Below is a small trained network, with its code and all its weights. Each question gives an input and a target symbol and asks what happens when units are switched off, that is, made to give their printed mean instead of their output.

import numpy as np


def w(rows, s, z=0):
    codes = np.array(rows[::2]) - 128.0
    scale = np.full(codes.shape[1], s)
    scale[-1] = z or s
    return codes * scale


def softmax(a):
    e = np.exp(a - a.max(-1, keepdims=True))
    return e / e.sum(-1, keepdims=True)


def log_softmax(a):
    a = a - a.max(-1, keepdims=True)
    return a - np.log(np.exp(a).sum(-1, keepdims=True))


def net(x, mask):
    ids = ['Λαβγεμτφ'.index(c) for c in x.split()]
    T = len(ids)
    res = E[ids] + P[:T]
    u = 0
    for l in range(2):
        r = res
        for j in range(3):
            rows = slice(3 * j, 3 * j + 3)
            q, k, v = (r @ M[l][rows].T for M in (Q, K, V))
            z = softmax(np.where(np.tri(T) > 0, q @ k.T / 3**0.5, -1e9)) @ v
            o = O[l][rows]
            res = res + np.where(mask[u + j], z, o[:, -1]) @ o[:, :-1]
        u += 3
    return log_softmax(res[-1] @ U[:, :-1].T + U[:, -1])


Q, K, V, O = {}, {}, {}, {}
E = w([
[67,204,79],'Λ',
[102,140,172],'α',
[154,173,95],'β',
[85,137,102],'γ',
[109,159,122],'ε',
[76,113,85],'μ',
[155,117,141],'τ',
[172,7,133],'φ',
],0.018)
P = w([
[2,16,187],'0',
[246,167,160],'1',
[78,129,61],'2',
[239,197,163],'3',
[60,99,76],'4',
[225,163,114],'5',
[32,125,64],'6',
[144,208,167],'7',
[85,3,73],'8',
],0.006)
Q[0] = w([
[31,127,3],'0.h0',
[88,190,59],'0.h0',
[116,73,137],'0.h0',
[182,204,52],'0.h1',
[212,75,220],'0.h1',
[186,229,231],'0.h1',
[17,143,161],'0.h2',
[27,176,203],'0.h2',
[79,205,96],'0.h2',
],0.0081)
K[0] = w([
[73,31,82],'0.h0',
[147,55,118],'0.h0',
[95,111,54],'0.h0',
[96,136,254],'0.h1',
[133,72,101],'0.h1',
[240,241,204],'0.h1',
[139,169,184],'0.h2',
[106,154,183],'0.h2',
[53,148,210],'0.h2',
],0.0094)
V[0] = w([
[143,171,103],'0.h0',
[134,145,158],'0.h0',
[145,235,110],'0.h0',
[181,140,94],'0.h1',
[170,43,139],'0.h1',
[209,122,53],'0.h1',
[183,166,255],'0.h2',
[142,112,103],'0.h2',
[187,166,51],'0.h2',
],0.0084)
O[0] = w([
[139,118,82,124],'0.h0',
[164,113,103,98],'0.h0',
[106,155,34,111],'0.h0',
[158,183,127,97],'0.h1',
[148,174,183,20],'0.h1',
[133,200,125,82],'0.h1',
[212,135,124,2],'0.h2',
[81,180,146,117],'0.h2',
[134,254,161,121],'0.h2',
],0.0082,0.0038)
Q[1] = w([
[97,90,38],'1.h0',
[80,74,130],'1.h0',
[254,78,248],'1.h0',
[202,134,192],'1.h1',
[178,199,98],'1.h1',
[99,56,162],'1.h1',
[74,139,109],'1.h2',
[32,65,94],'1.h2',
[144,97,166],'1.h2',
],0.012)
K[1] = w([
[152,79,112],'1.h0',
[137,142,179],'1.h0',
[102,165,9],'1.h0',
[156,229,111],'1.h1',
[228,165,86],'1.h1',
[113,50,77],'1.h1',
[128,43,87],'1.h2',
[8,97,90],'1.h2',
[140,117,198],'1.h2',
],0.011)
V[1] = w([
[193,120,101],'1.h0',
[87,24,43],'1.h0',
[92,69,146],'1.h0',
[137,59,233],'1.h1',
[144,119,215],'1.h1',
[225,161,219],'1.h1',
[19,72,175],'1.h2',
[138,254,169],'1.h2',
[42,116,149],'1.h2',
],0.0088)
O[1] = w([
[57,111,49,92],'1.h0',
[145,94,168,222],'1.h0',
[161,113,58,185],'1.h0',
[230,129,69,132],'1.h1',
[253,171,41,99],'1.h1',
[159,197,54,9],'1.h1',
[222,171,241,243],'1.h2',
[118,196,41,43],'1.h2',
[148,130,242,209],'1.h2',
],0.0053,0.014)
U = w([
[114,116,194,143],'Λ',
[175,2,85,79],'α',
[90,97,107,253],'β',
[170,108,167,12],'γ',
[161,193,198,112],'ε',
[189,119,191,19],'μ',
[174,154,138,231],'τ',
[226,182,163,20],'φ',
],0.0062,0.0043)

Each question gives the input, a string of symbols that net reads in full, and the target symbol t.
The units are the heads (3 rows each of Q, K, V and O). Each row of codes is followed by its name. A weight is (code - 128) times the scale printed after its matrix; where a second scale follows, it is the last column's (O and U).
mask holds one flag per head, layer by layer. A switched-off head (its flag False) gives its mean, the last column of its rows in O, instead of its output. The means were averaged over made-up inputs and are rounded, as every weight is.
A unit's drop is (log p(t) with every unit on - log p(t) with that unit switched off) / (log p(t) with every unit on - log p(t) with every unit switched off).
The circuit of an input: a set's keep is (log p(t) with only the set's units on - log p(t) with every unit switched off) / (log p(t) with every unit on - log p(t) with every unit switched off). Starting from all 6 units, units are removed one at a time, each time the one whose removal leaves the highest keep (on an exact tie, the one counted first), for as long as the keep stays at least 0.8.
units of the circuit, in order: the units of the circuit, biggest drop first
most important unit: the unit with the biggest drop
heads that matter: for each layer, one digit per head in row order, 1 if its drop is at least 0.15 and else 0, layers parted by /
drop when u is switched off: that unit's drop, to one decimal
input β μ β Λ Λ β Λ Λ τ, target β: most important unit => 1.h2
input φ Λ ε, target φ: units of the circuit, in order => 1.h1, 0.h0
input β Λ ε, target β: heads that matter => 100 / 001
input φ ε β μ φ β γ, target φ: heads that matter => 100 / 010
input μ α γ ε Λ μ Λ τ φ, target μ: heads that matter => 011 / 001
input α φ μ, target α: units of the circuit, in order => 0.h2, 1.h1
input Λ β β Λ Λ β Λ Λ φ, target Λ: units of the circuit, in order => 0.h1, 1.h1
input μ τ Λ Λ μ Λ Λ Λ μ, target μ: units of the circuit, in order => 1.h2, 0.h2, 0.h0, 1.h1
input α μ μ β Λ, target α: units of the circuit, in order => 0.h2, 1.h1, 0.h1
input φ β Λ μ τ, target φ: heads that matter => 100 / 010
input β α Λ Λ Λ β α, target β: units of the circuit, in order => 1.h2, 0.h0, 0.h2, 1.h0
input β τ Λ Λ α, target β: heads that matter => 100 / 101
input α Λ β, target α: drop when 0.h1 is switched off => 0.3
input β β γ α Λ β β, target β: drop when 0.h2 is switched off => 0.2
input α μ Λ Λ Λ Λ β Λ Λ, target α: drop when 1.h1 is switched off => 0.3
